Below is a small trained network, with its code and all its weights. Each question gives an input and a target symbol and asks what happens when units are switched off, that is, made to give their printed mean instead of their output.

import numpy as np


def w(rows, s, z=0):
    codes = np.array(rows[::2]) - 128.0
    scale = np.full(codes.shape[1], s)
    scale[-1] = z or s
    return codes * scale


def norm(h):
    return h / np.sqrt((h * h).mean(-1, keepdims=True) + 1e-5)


def f(y):
    return np.maximum(y, 0)


def softmax(a):
    e = np.exp(a - a.max(-1, keepdims=True))
    return e / e.sum(-1, keepdims=True)


def log_softmax(a):
    a = a - a.max(-1, keepdims=True)
    return a - np.log(np.exp(a).sum(-1, keepdims=True))


def net(x, mask):
    ids = ['δηλξπσφψ'.index(c) for c in x.split()]
    T = len(ids)
    res = E[ids] + P[:T]
    r = norm(res)
    for j in range(2):
        rows = slice(4 * j, 4 * j + 4)
        q, k, v = (r @ M[0][rows].T for M in (Q, K, V))
        z = softmax(np.where(np.tri(T) > 0, q @ k.T / 4**0.5, -1e9)) @ v
        o = O[0][rows]
        res = res + np.where(mask[j], z, o[:, -1]) @ o[:, :-1]
    y = f(norm(res) @ A[0][:, :-1].T + A[0][:, -1])
    res = res + np.where(mask[2:18], y, B[0][:, -1]) @ B[0][:, :-1]
    return log_softmax(norm(res)[-1] @ U[:, :-1].T + U[:, -1])


Q, K, V, O, A, B = {}, {}, {}, {}, {}, {}
E = w([
[147,118,175],'δ',
[93,96,112],'η',
[144,167,110],'λ',
[115,93,157],'ξ',
[2,214,72],'π',
[122,241,90],'σ',
[130,161,122],'φ',
[132,162,99],'ψ',
],0.017)
P = w([
[83,152,187],'0',
[254,172,63],'1',
[61,42,169],'2',
[85,88,23],'3',
[179,68,150],'4',
[23,92,165],'5',
],0.0096)
Q[0] = w([
[168,93,47],'h1',
[132,116,117],'h1',
[184,158,176],'h1',
[28,119,143],'h1',
[252,71,90],'h2',
[169,115,230],'h2',
[149,220,149],'h2',
[236,165,100],'h2',
],0.016)
K[0] = w([
[172,170,172],'h1',
[135,137,133],'h1',
[73,128,165],'h1',
[155,91,43],'h1',
[132,59,243],'h2',
[19,171,161],'h2',
[151,249,154],'h2',
[168,172,234],'h2',
],0.015)
V[0] = w([
[150,199,73],'h1',
[133,106,152],'h1',
[217,254,164],'h1',
[199,152,223],'h1',
[205,52,189],'h2',
[129,151,126],'h2',
[194,72,178],'h2',
[159,180,217],'h2',
],0.0072)
O[0] = w([
[195,195,162,227],'h1',
[120,100,117,92],'h1',
[255,97,97,227],'h1',
[196,25,72,92],'h1',
[81,65,116,3],'h2',
[127,129,146,138],'h2',
[82,76,125,26],'h2',
[108,33,164,70],'h2',
],0.0094,0.0027)
A[0] = w([
[142,105,241,7],'n1',
[156,89,116,123],'n2',
[79,125,22,211],'n3',
[146,162,115,120],'n4',
[125,151,222,132],'n5',
[165,110,93,66],'n6',
[108,148,188,145],'n7',
[147,102,230,4],'n8',
[102,140,149,171],'n9',
[51,188,74,31],'n10',
[149,88,148,163],'n11',
[187,200,124,128],'n12',
[115,206,136,113],'n13',
[122,209,149,108],'n14',
[120,173,6,132],'n15',
[121,106,114,136],'n16',
],0.016,0.0033)
B[0] = w([
[99,158,239,150],'n1',
[144,85,93,169],'n2',
[19,109,78,198],'n3',
[147,88,103,181],'n4',
[101,119,55,182],'n5',
[104,111,69,170],'n6',
[136,80,78,177],'n7',
[83,143,226,148],'n8',
[106,110,87,168],'n9',
[182,193,52,216],'n10',
[105,199,114,163],'n11',
[150,2,93,255],'n12',
[161,159,198,230],'n13',
[161,134,201,233],'n14',
[164,236,238,228],'n15',
[106,136,144,141],'n16',
],0.03,0.0085)
U = w([
[95,97,127,217],'δ',
[125,254,126,51],'η',
[59,197,13,86],'λ',
[70,156,206,178],'ξ',
[138,128,90,163],'π',
[12,176,145,248],'σ',
[126,127,83,87],'φ',
[152,140,144,4],'ψ',
],0.0093,0.0017)

Each question gives the input, a string of symbols that net reads in full, and the target symbol t.
The units are the heads (4 rows each of Q, K, V and O) and the neurons (one row each of A and B). Each row of codes is followed by its name. A weight is (code - 128) times the scale printed after its matrix; where a second scale follows, it is the last column's (O, A, B and U).
mask holds one flag per unit, heads first, then neurons. A switched-off unit (its flag False) gives its mean, the last column of its rows in O or B, instead of its output. The means were averaged over made-up inputs and are rounded, as every weight is.
A unit's drop is (log p(t) with every unit on - log p(t) with that unit switched off) / (log p(t) with every unit on - log p(t) with every unit switched off).
The circuit of an input: a set's keep is (log p(t) with only the set's units on - log p(t) with every unit switched off) / (log p(t) with every unit on - log p(t) with every unit switched off). Starting from the 12 units with the biggest drops (on a tie, the unit counted first), units are removed one at a time, each time the one whose removal leaves the highest keep (on an exact tie, the one counted first), for as long as the keep stays at least 0.8.
circuit, biggest first: the units of the circuit, biggest drop first
unit that matters most: the unit with the biggest drop
k most important neurons: the k neurons with the biggest drops, biggest first
heads that matter: for each layer, one digit per head in row order, 1 if its drop is at least 0.15 and else 0, layers parted by /
drop when u is switched off: that unit's drop, to one decimal
input η ξ ψ δ, target σ: circuit, biggest first : [h2, n3]
input η ξ π η δ ξ, target η: unit that matters most : h1
input η δ φ λ, target λ: circuit, biggest first : [h2, n12, n13]
input λ ψ δ ψ φ, target λ: 2 most important neurons : [n12, n11]
input δ δ π ψ, target λ: heads that matter : 10
input π ξ η φ, target σ: heads that matter : 00
input σ π φ η, target η: heads that matter : 00
input λ ξ δ λ, target σ: heads that matter : 01
input π η λ η, target η: 2 most important neurons : [n15, n10]
input λ ξ ξ η, target σ: drop when n15 is switched off : 0.2
input δ η η δ ψ ξ, target λ: drop when n15 is switched off : 0.3
input σ ψ ξ δ δ ψ, target λ: drop when n15 is switched off : 0.2
input η η φ δ, target η: drop when n5 is switched off : 0.0
